A =
138	142	137	127	108	140	116
130	140	117	127	123	145	135
122	123	125	140	126	127	122
127	134	138	141	104	147	123
128	111	127	119	143	116	132
137	119	122	114	146	111	120
141	112	140	108	149	116	112
118	112	137	121	123	141	128
119	144	104	140	151	120	151
130	104	136	111	143	120	118
130	112	132	118	142	129	122
138	133	137	116	128	133	120
125	139	140	141	103	130	139
120	116	122	117	141	138	145
142	130	133	137	132	113	117
A[0,0]: 138
A[9,3]: 111
A[:, 2]: [137, 117, 125, 138, 127, 122, 140, 137, 104, 136, 132, 137, 140, 122, 133]
A[3,3]: 141
A[12,2]: 140
A[14]: [142, 130, 133, 137, 132, 113, 117]
A[5,4]: 146
A[11,4]: 128
A[13]: [120, 116, 122, 117, 141, 138, 145]
A[13,6]: 145
A[11]: [138, 133, 137, 116, 128, 133, 120]
A[8,3]: 140
A[9,2]: 136
A[3,6]: 123
A[3,4]: 104
A[2]: [122, 123, 125, 140, 126, 127, 122]
A[14,3]: 137
A[6]: [141, 112, 140, 108, 149, 116, 112]
A[12,6]: 139
A[:, 0]: [138, 130, 122, 127, 128, 137, 141, 118, 119, 130, 130, 138, 125, 120, 142]
A[12,1]: 139
A[8,5]: 120
A[0,6]: 116
A[9,5]: 120
A[14,6]: 117
A[7,3]: 121
A[14,4]: 132
A[9,4]: 143
A[7,4]: 123
A[12]: [125, 139, 140, 141, 103, 130, 139]
A[3,2]: 138
A[:, 5]: [140, 145, 127, 147, 116, 111, 116, 141, 120, 120, 129, 133, 130, 138, 113]
A[0,1]: 142

W = [104 131 125 127 125 129 130 130 117 135]
W[0]: 104
W[2]: 125
W[1]: 131
W[7]: 130

a =
array([[138, 139, 125, 119, 129],
       [141, 130, 150, 120, 109],
       [102, 101, 105, 101, 118],
       [149, 125, 155, 133, 110],
       [149, 127, 130, 137, 108],
       [128, 106, 103, 123, 113],
       [125, 107, 141, 143, 105],
       [148, 137, 120, 137, 132],
       [104, 117, 134, 115, 123],
       [137, 145, 143, 148, 129],
       [126, 115, 108, 135, 143],
       [138, 152, 135, 108, 121],
       [131, 144, 120, 128, 154]])
a[0,0] -> 138
a[12,3] -> 128
a[6,0] -> 125
a[8,4] -> 123
a[3,3] -> 133
a[2,4] -> 118
a[7,2] -> 120
a[5,3] -> 123
a[12,2] -> 120
a[1] -> [141, 130, 150, 120, 109]
a[2,0] -> 102
a[4] -> [149, 127, 130, 137, 108]
a[3,2] -> 155
a[5,1] -> 106
a[4,0] -> 149
a[:, 1] -> [139, 130, 101, 125, 127, 106, 107, 137, 117, 145, 115, 152, 144]
a[4,2] -> 130
a[9,2] -> 143
a[9,0] -> 137
a[1,0] -> 141
a[10,1] -> 115
a[3,0] -> 149
a[:, 0] -> [138, 141, 102, 149, 149, 128, 125, 148, 104, 137, 126, 138, 131]
a[6,3] -> 143
a[0,4] -> 129
a[10] -> [126, 115, 108, 135, 143]
a[2] -> [102, 101, 105, 101, 118]
a[12,4] -> 154
a[11,1] -> 152
a[10,4] -> 143
a[3,1] -> 125
a[4,4] -> 108
a[3] -> [149, 125, 155, 133, 110]

X =
array([[141, 129, 137, 126, 133, 136, 124, 124, 129, 121, 123, 128, 127,
        117, 140, 141],
       [109, 122, 113, 133, 121, 116, 134, 135, 128, 139, 137, 126, 126,
        143, 103, 107],
       [142, 133, 136, 124, 134, 139, 125, 123, 128, 117, 121, 129, 129,
        113, 157, 146],
       [151, 131, 141, 126, 134, 138, 124, 122, 129, 118, 120, 130, 128,
        113, 150, 148],
       [142, 134, 141, 124, 134, 139, 124, 123, 129, 118, 121, 129, 128,
        112, 155, 145],
       [112, 121, 116, 133, 121, 114, 132, 133, 130, 141, 136, 127, 128,
        144, 101, 108]])
X[0, 0]	141
X[-2, 5]	139
X[2]	[142, 133, 136, 124, 134, 139, 125, 123, 128, 117, 121, 129, 129, 113, 157, 146]
X[-2, -5]	129
X[-2, 9]	118
X[1, 5]	116
X[2, 15]	146
X[5, 2]	116
X[:, -10]	[124, 134, 125, 124, 124, 132]
X[-2, 7]	123
X[-5, 6]	134
X[-6, -10]	124
X[0, 7]	124
X[-2, -12]	134
X[4, 0]	142
X[4]	[142, 134, 141, 124, 134, 139, 124, 123, 129, 118, 121, 129, 128, 112, 155, 145]
X[5, 4]	121
X[-2, 3]	124
X[4, 10]	121
X[5]	[112, 121, 116, 133, 121, 114, 132, 133, 130, 141, 136, 127, 128, 144, 101, 108]
X[3, -12]	134
X[:, -7]	[121, 139, 117, 118, 118, 141]
X[4, 8]	129
X[:, -16]	[141, 109, 142, 151, 142, 112]
X[2, 14]	157
X[-2, -4]	128
X[-6, 8]	129
X[5, 14]	101
X[:, -2]	[140, 103, 157, 150, 155, 101]
X[-4, -5]	129
X[-5, -12]	121
X[-5, 7]	135
X[3, -4]	128
X[:, -14]	[137, 113, 136, 141, 141, 116]
X[0, 14]	140

m =
126  128  150  121  134  122  128
123  128  149  123  132  119  121
125  127  130  124  134  122  123
125  128  150  121  134  122  127
125  128  150  122  134  122  126
125  128  150  122  134  122  126
125  128  150  122  134  120  124
138  128  106  122  134  144  140
125  128  150  121  134  122  128
125  128  138  122  134  122  126
125  128  150  122  134  120  124
138  128  103  122  134  143  139
Rows and columns are counted from 0.
row 0 col 0	126
row 9 col 2	138
row 10 col 5	120
row 2 col 0	125
row 5 col 4	134
row 7 col 4	134
row 9 col 1	128
row 5 col 5	122
row 11 col 3	122
row 8 col 5	122
row 7 col 5	144
row 9 col 0	125
row 1 col 6	121
row 1 col 1	128
row 7 col 1	128
row 6 col 6	124
row 8 col 1	128
row 9 col 5	122
row 6 col 3	122
row 3 col 3	121
row 5 col 1	128
row 8 col 2	150
row 3 col 2	150
row 6 col 5	120
row 5 col 3	122
row 6 col 1	128

arr = [143, 111, 147, 151, 133]
arr[0]: 143
arr[3]: 151
arr[4]: 133

M =
125  132  138  129  124  147  121  133  129  118  127  122  144  124  126  132
127  123  129  122  123  121  131  136  131  124  141  120  137  131  123  129
131  121  130  122  121  131  130  129  125  128  137  118  132  142  123  131
127  142  132  136  126  145  131  123  125  114  117  131  139  124  135  136
133  128  136  127  122  134  124  131  126  118  129  121  146  127  123  135
131  132  130  124  122  140  130  131  137  118  125  121  153  131  125  136
126  132  135  130  125  136  122  136  126  114  125  121  155  128  129  138
127  144  139  140  136  141  120  126  125  112  117  135  139  119  138  130
127  142  125  133  132  123  121  141  132  137  133  121  142  128  136  140
124  139  139  140  121  141  121  123  124  112  113  133  137  121  139  131
124  128  129  133  127  131  128  134  128  126  131  121  137  128  128  132
134  123  127  124  121  127  134  131  127  126  141  122  135  140  122  134
127  135  127  130  124  136  125  134  134  116  129  120  155  127  122  143
Indices start at 0.
(0, 0) = 125
(3, 11) = 131
(6, 10) = 125
(9, 0) = 124
(4, 15) = 135
(6, 9) = 114
(6, 5) = 136
(8, 12) = 142
(0, 6) = 121
(10, 5) = 131
(1, 14) = 123
(1, 12) = 137
(11, 3) = 124
(11, 12) = 135
(1, 7) = 136
(11, 10) = 141
(7, 12) = 139
(9, 8) = 124
(11, 5) = 127
(1, 8) = 131
(5, 6) = 130
(5, 2) = 130
(4, 5) = 134
(3, 10) = 117
(8, 7) = 141
(0, 15) = 132
(8, 3) = 133
(9, 6) = 121
(9, 12) = 137
(5, 1) = 132
(2, 9) = 128
(9, 4) = 121
(9, 3) = 140
(6, 12) = 155
(3, 12) = 139
(11, 8) = 127
(11, 7) = 131
(5, 4) = 122

B = [112 108 125 114 124 113 104]
B[-7] => 112
B[5] => 113
B[-1] => 104
B[-3] => 124
